Here is a tiny trained network, its code and every weight. The questions are about switching its units off for an input and a target symbol, where a switched-off unit gives its printed mean instead of its output.

import numpy as np


def w(rows, s, z=0):
    codes = np.array(rows[::2]) - 128.0
    scale = np.full(codes.shape[1], s)
    scale[-1] = z or s
    return codes * scale


def f(y):
    return y / 2 * (1 + np.tanh(0.7978845608 * (y + 0.044715 * y**3)))


def softmax(a):
    e = np.exp(a - a.max(-1, keepdims=True))
    return e / e.sum(-1, keepdims=True)


def log_softmax(a):
    a = a - a.max(-1, keepdims=True)
    return a - np.log(np.exp(a).sum(-1, keepdims=True))


def net(x, mask):
    ids = ['ΓΞαδζθμστψω'.index(c) for c in x.split()]
    T = len(ids)
    res = E[ids] + P[:T]
    u = 0
    for l in range(2):
        r = res
        for j in range(3):
            rows = slice(2 * j, 2 * j + 2)
            q, k, v = (r @ M[l][rows].T for M in (Q, K, V))
            z = softmax(np.where(np.tri(T) > 0, q @ k.T / 2**0.5, -1e9)) @ v
            o = O[l][rows]
            res = res + np.where(mask[u + j], z, o[:, -1]) @ o[:, :-1]
        u += 3
        y = f(res @ A[l][:, :-1].T + A[l][:, -1])
        res = res + np.where(mask[u : u + 8], y, B[l][:, -1]) @ B[l][:, :-1]
        u += 8
    return log_softmax(res[-1] @ U[:, :-1].T + U[:, -1])


Q, K, V, O, A, B = {}, {}, {}, {}, {}, {}
E = w([
[135,145,107],'Γ',
[133,148,118],'Ξ',
[110,150,118],'α',
[128,147,195],'δ',
[93,157,139],'ζ',
[135,140,116],'θ',
[160,199,249],'μ',
[133,155,133],'σ',
[89,126,79],'τ',
[111,145,115],'ψ',
[203,183,188],'ω',
],0.011)
P = w([
[95,54,91],'0',
[15,209,227],'1',
[183,164,136],'2',
[49,237,217],'3',
[188,172,113],'4',
[93,249,255],'5',
[176,145,90],'6',
],0.0098)
Q[0] = w([
[213,1,96],'0.h0',
[109,161,73],'0.h0',
[85,126,234],'0.h1',
[151,171,178],'0.h1',
[226,110,92],'0.h2',
[75,180,139],'0.h2',
],0.0097)
K[0] = w([
[128,167,167],'0.h0',
[79,114,104],'0.h0',
[136,200,115],'0.h1',
[167,175,106],'0.h1',
[96,108,3],'0.h2',
[126,150,165],'0.h2',
],0.014)
V[0] = w([
[100,69,1],'0.h0',
[201,131,146],'0.h0',
[70,119,76],'0.h1',
[118,185,172],'0.h1',
[23,141,101],'0.h2',
[177,156,141],'0.h2',
],0.0093)
O[0] = w([
[201,254,211,131],'0.h0',
[177,106,58,70],'0.h0',
[158,101,226,115],'0.h1',
[26,150,79,252],'0.h1',
[129,46,221,229],'0.h2',
[123,203,86,127],'0.h2',
],0.0067,0.0039)
A[0] = w([
[160,122,32,120],'0.n0',
[33,249,170,99],'0.n1',
[67,186,40,130],'0.n2',
[122,202,110,151],'0.n3',
[224,90,134,123],'0.n4',
[161,83,72,137],'0.n5',
[180,96,159,254],'0.n6',
[2,90,131,106],'0.n7',
],0.0057,0.0067)
B[0] = w([
[181,189,135,122],'0.n0',
[107,152,210,253],'0.n1',
[132,141,179,160],'0.n2',
[139,97,170,176],'0.n3',
[144,253,114,116],'0.n4',
[179,148,120,122],'0.n5',
[181,11,40,213],'0.n6',
[58,170,153,161],'0.n7',
],0.0069,0.0059)
Q[1] = w([
[12,78,117],'1.h0',
[145,253,56],'1.h0',
[58,128,176],'1.h1',
[185,151,111],'1.h1',
[89,124,212],'1.h2',
[236,111,210],'1.h2',
],0.0041)
K[1] = w([
[22,230,220],'1.h0',
[219,10,189],'1.h0',
[187,20,175],'1.h1',
[151,144,110],'1.h1',
[211,62,85],'1.h2',
[238,251,216],'1.h2',
],0.003)
V[1] = w([
[60,54,15],'1.h0',
[232,190,206],'1.h0',
[179,193,94],'1.h1',
[193,181,254],'1.h1',
[176,83,9],'1.h2',
[39,131,77],'1.h2',
],0.0083)
O[1] = w([
[75,118,72,15],'1.h0',
[254,128,199,150],'1.h0',
[204,185,142,40],'1.h1',
[198,80,208,222],'1.h1',
[135,192,110,2],'1.h2',
[5,196,91,117],'1.h2',
],0.0067,0.0063)
A[1] = w([
[55,158,99,112],'1.n0',
[147,170,254,116],'1.n1',
[124,102,75,253],'1.n2',
[157,120,217,89],'1.n3',
[18,188,170,155],'1.n4',
[126,143,118,189],'1.n5',
[169,89,99,213],'1.n6',
[72,63,161,144],'1.n7',
],0.009,0.0066)
B[1] = w([
[192,135,110,164],'1.n0',
[96,106,76,248],'1.n1',
[16,183,135,161],'1.n2',
[124,150,42,214],'1.n3',
[246,142,82,214],'1.n4',
[89,89,203,137],'1.n5',
[129,254,151,159],'1.n6',
[146,91,173,180],'1.n7',
],0.008,0.017)
U = w([
[110,245,101,76],'Γ',
[137,151,135,173],'Ξ',
[212,90,79,168],'α',
[128,129,125,201],'δ',
[37,111,122,205],'ζ',
[84,42,174,210],'θ',
[119,94,131,69],'μ',
[147,186,114,133],'σ',
[97,154,161,92],'τ',
[128,109,137,26],'ψ',
[109,94,29,3],'ω',
],0.012,0.0034)

Each question gives the input, a string of symbols that net reads in full, and the target symbol t.
The units are the heads (2 rows each of Q, K, V and O) and the neurons (one row each of A and B). Each row of codes is followed by its name. A weight is (code - 128) times the scale printed after its matrix; where a second scale follows, it is the last column's (O, A, B and U).
mask holds one flag per unit, layer by layer, with each layer's heads first. A switched-off unit (its flag False) gives its mean, the last column of its rows in O or B, instead of its output. The means were averaged over made-up inputs and are rounded, as every weight is.
A unit's drop is (log p(t) with every unit on - log p(t) with that unit switched off) / (log p(t) with every unit on - log p(t) with every unit switched off).
The circuit of an input: a set's keep is (log p(t) with only the set's units on - log p(t) with every unit switched off) / (log p(t) with every unit on - log p(t) with every unit switched off). Starting from the 12 units with the biggest drops (on a tie, the unit counted first), units are removed one at a time, each time the one whose removal leaves the highest keep (on an exact tie, the one counted first), for as long as the keep stays at least 0.8.
units of the circuit, in order: the units of the circuit, biggest drop first
top k neurons: the k neurons with the biggest drops, biggest first
heads that matter: for each layer, one digit per head in row order, 1 if its drop is at least 0.15 and else 0, layers parted by /
input μ τ δ, target ω: heads that matter -> 100 / 111
input μ δ τ τ σ, target ω: heads that matter -> 100 / 111
input ζ δ τ δ τ, target θ: units of the circuit, in order -> 1.n4, 1.n3
input ω Γ δ ζ, target α: units of the circuit, in order -> 1.n4, 1.n6, 1.n2
input δ Γ ζ δ, target α: units of the circuit, in order -> 1.n4, 1.n2, 1.n6
input μ Γ Γ τ ζ, target ω: units of the circuit, in order -> 0.h0, 1.h0
input μ μ ψ, target ω: units of the circuit, in order -> 0.h0, 1.h0
input δ δ δ, target ζ: heads that matter -> 100 / 000
input μ δ τ δ τ, target ω: heads that matter -> 110 / 111
input ω τ δ δ τ μ Γ, target ζ: units of the circuit, in order -> 0.h0, 1.n4, 1.n2
input μ τ θ, target ω: heads that matter -> 100 / 111
input δ δ τ τ τ, target ζ: heads that matter -> 000 / 000
input δ ω τ σ ψ σ θ, target ζ: units of the circuit, in order -> 1.n4, 0.h0, 1.n2
input ζ Γ τ τ τ σ δ, target θ: top 3 neurons -> 1.n4, 1.n3, 1.n0
input δ τ δ τ Ξ τ σ, target ζ: top 2 neurons -> 1.n4, 1.n2
input ω δ Ξ ω μ, target Γ: units of the circuit, in order -> 0.h2, 0.h1
input ζ δ μ, target θ: units of the circuit, in order -> 1.n4, 1.h2
input μ τ ω, target ω: heads that matter -> 110 / 111
input δ σ σ δ ζ, target ζ: units of the circuit, in order -> 0.h0, 1.n4
input δ σ τ δ ω, target ζ: heads that matter -> 100 / 100
input μ ζ ζ τ ζ, target ω: top 3 neurons -> 1.n4, 1.n0, 1.n6
input μ α μ δ τ δ Γ, target ω: heads that matter -> 110 / 111
input δ δ τ τ σ, target ζ: top 3 neurons -> 1.n4, 1.n2, 0.n1
input δ ζ ψ, target ζ: top 3 neurons -> 1.n2, 1.n4, 0.n1
